Below are the code and all the weights of a small trained network. Each question names an input and a target symbol and asks about switching units off, where a switched-off unit gives its printed mean instead of its output.

import numpy as np


def w(rows, s, z=0):
    codes = np.array(rows[::2]) - 128.0
    scale = np.full(codes.shape[1], s)
    scale[-1] = z or s
    return codes * scale


def f(y):
    return y / 2 * (1 + np.tanh(0.7978845608 * (y + 0.044715 * y**3)))


def softmax(a):
    e = np.exp(a - a.max(-1, keepdims=True))
    return e / e.sum(-1, keepdims=True)


def log_softmax(a):
    a = a - a.max(-1, keepdims=True)
    return a - np.log(np.exp(a).sum(-1, keepdims=True))


def net(x, mask):
    ids = ['αγδηθλμξτφψω'.index(c) for c in x.split()]
    T = len(ids)
    res = E[ids] + P[:T]
    r = res
    for j in range(3):
        rows = slice(3 * j, 3 * j + 3)
        q, k, v = (r @ M[0][rows].T for M in (Q, K, V))
        z = softmax(np.where(np.tri(T) > 0, q @ k.T / 3**0.5, -1e9)) @ v
        o = O[0][rows]
        res = res + np.where(mask[j], z, o[:, -1]) @ o[:, :-1]
    y = f(res @ A[0][:, :-1].T + A[0][:, -1])
    res = res + np.where(mask[3:7], y, B[0][:, -1]) @ B[0][:, :-1]
    return log_softmax(res[-1] @ U[:, :-1].T + U[:, -1])


Q, K, V, O, A, B = {}, {}, {}, {}, {}, {}
E = w([
[71,156,127,151,213],'α',
[130,93,128,219,132],'γ',
[70,172,116,125,62],'δ',
[116,142,194,116,71],'η',
[78,82,101,109,155],'θ',
[131,135,108,92,49],'λ',
[68,212,176,154,119],'μ',
[105,122,175,125,176],'ξ',
[147,99,143,72,130],'τ',
[4,161,126,120,154],'φ',
[68,67,158,85,66],'ψ',
[112,181,71,141,139],'ω',
],0.016)
P = w([
[254,91,84,167,117],'0',
[6,190,170,52,115],'1',
[12,201,176,68,135],'2',
[13,213,179,69,112],'3',
[15,197,209,61,100],'4',
[17,210,237,86,92],'5',
],0.0055)
Q[0] = w([
[99,125,160,154,136],'H1',
[104,96,113,114,193],'H1',
[161,183,153,148,186],'H1',
[221,81,48,148,175],'H2',
[2,174,160,169,125],'H2',
[31,169,184,77,127],'H2',
[83,172,182,109,103],'H3',
[96,130,122,62,89],'H3',
[13,173,195,89,134],'H3',
],0.013)
K[0] = w([
[124,108,129,174,113],'H1',
[131,76,78,134,174],'H1',
[141,188,113,199,160],'H1',
[81,160,142,16,109],'H2',
[137,89,143,246,137],'H2',
[200,78,99,227,121],'H2',
[160,54,97,215,123],'H3',
[173,97,90,132,134],'H3',
[176,100,111,246,124],'H3',
],0.014)
V[0] = w([
[139,156,171,208,124],'H1',
[133,174,138,83,71],'H1',
[104,120,146,107,65],'H1',
[55,127,57,104,151],'H2',
[50,204,214,153,83],'H2',
[131,212,79,108,46],'H2',
[129,22,132,62,44],'H3',
[249,165,196,143,168],'H3',
[219,116,80,151,85],'H3',
],0.013)
O[0] = w([
[101,75,92,95,101,133],'H1',
[120,112,115,141,190,171],'H1',
[159,90,142,123,192,209],'H1',
[63,93,249,178,106,110],'H2',
[78,101,131,50,188,163],'H2',
[50,55,54,139,130,4],'H2',
[138,138,115,187,215,76],'H3',
[167,180,58,107,92,120],'H3',
[168,91,42,182,97,75],'H3',
],0.013,0.0044)
A[0] = w([
[135,205,66,102,114,171],'N1',
[80,100,231,30,93,1],'N2',
[141,126,101,204,95,92],'N3',
[237,173,142,66,2,109],'N4',
],0.0063,0.0013)
B[0] = w([
[165,124,193,101,226,177],'N1',
[81,254,19,195,124,253],'N2',
[73,133,80,173,79,140],'N3',
[19,89,190,85,152,213],'N4',
],0.0074,0.014)
U = w([
[92,178,135,106,58,195],'α',
[112,114,128,118,115,217],'γ',
[20,1,150,95,174,85],'δ',
[172,136,56,86,238,112],'η',
[130,146,206,236,104,155],'θ',
[89,110,34,213,161,26],'λ',
[62,150,38,53,124,65],'μ',
[156,159,214,17,183,177],'ξ',
[182,235,63,176,134,187],'τ',
[39,170,120,177,161,2],'φ',
[116,118,151,165,244,110],'ψ',
[70,56,105,154,12,172],'ω',
],0.0049,0.005)

Each question gives the input, a string of symbols that net reads in full, and the target symbol t.
The units are the heads (3 rows each of Q, K, V and O) and the neurons (one row each of A and B). Each row of codes is followed by its name. A weight is (code - 128) times the scale printed after its matrix; where a second scale follows, it is the last column's (O, A, B and U).
mask holds one flag per unit, heads first, then neurons. A switched-off unit (its flag False) gives its mean, the last column of its rows in O or B, instead of its output. The means were averaged over made-up inputs and are rounded, as every weight is.
A unit's drop is (log p(t) with every unit on - log p(t) with that unit switched off) / (log p(t) with every unit on - log p(t) with every unit switched off).
The circuit of an input: a set's keep is (log p(t) with only the set's units on - log p(t) with every unit switched off) / (log p(t) with every unit on - log p(t) with every unit switched off). Starting from all 7 units, units are removed one at a time, each time the one whose removal leaves the highest keep (on an exact tie, the one counted first), for as long as the keep stays at least 0.8.
units of the circuit, in order: the units of the circuit, biggest drop first
unit that matters most: the unit with the biggest drop
top k neurons: the k neurons with the biggest drops, biggest first
heads that matter: for each layer, one digit per head in row order, 1 if its drop is at least 0.15 and else 0, layers parted by /
drop of u: that unit's drop, to one decimal
input θ θ μ μ, target θ: top neuron => [N2]
input δ η τ τ θ, target δ: heads that matter => 011
input θ φ φ θ ψ, target θ: heads that matter => 010
input ω ξ ξ φ, target ω: units of the circuit, in order => [H2 H3]
input η ξ ω λ φ, target η: units of the circuit, in order => [H2 H3 N1]
input η τ δ τ δ ψ, target η: units of the circuit, in order => [H2 H3 H1]
input ξ δ ω τ, target ξ: top 2 neurons => [N2 N4]
input α θ ψ ξ ψ ξ, target α: units of the circuit, in order => [H3 N2 H1]
input ξ λ ξ μ, target ξ: units of the circuit, in order => [H2 N2 H3 N1]
input φ φ η ψ η, target φ: units of the circuit, in order => [N2 H2 H3]
input α ξ θ ξ τ, target α: top 2 neurons => [N2 N1]
input θ ξ λ, target θ: units of the circuit, in order => [H2 H3]
input ξ θ ξ φ, target ξ: top 2 neurons => [N2 N1]
input ξ θ λ ψ, target ξ: unit that matters most => H2
input τ θ θ θ, target τ: units of the circuit, in order => [H3 H2]
input ψ θ φ λ δ ξ, target ψ: heads that matter => 001
input μ μ η, target μ: units of the circuit, in order => [H2 H3 N2]
input λ ξ ξ, target λ: units of the circuit, in order => [H3 H2]
input λ ω θ μ, target λ: units of the circuit, in order => [H3 H2]
input ψ λ ξ φ, target ψ: units of the circuit, in order => [H3]
input ξ ξ λ, target ξ: drop of H3 => 0.1
input θ θ ω, target θ: drop of N3 => 0.0
input λ ξ ω τ, target λ: drop of N2 => -0.1
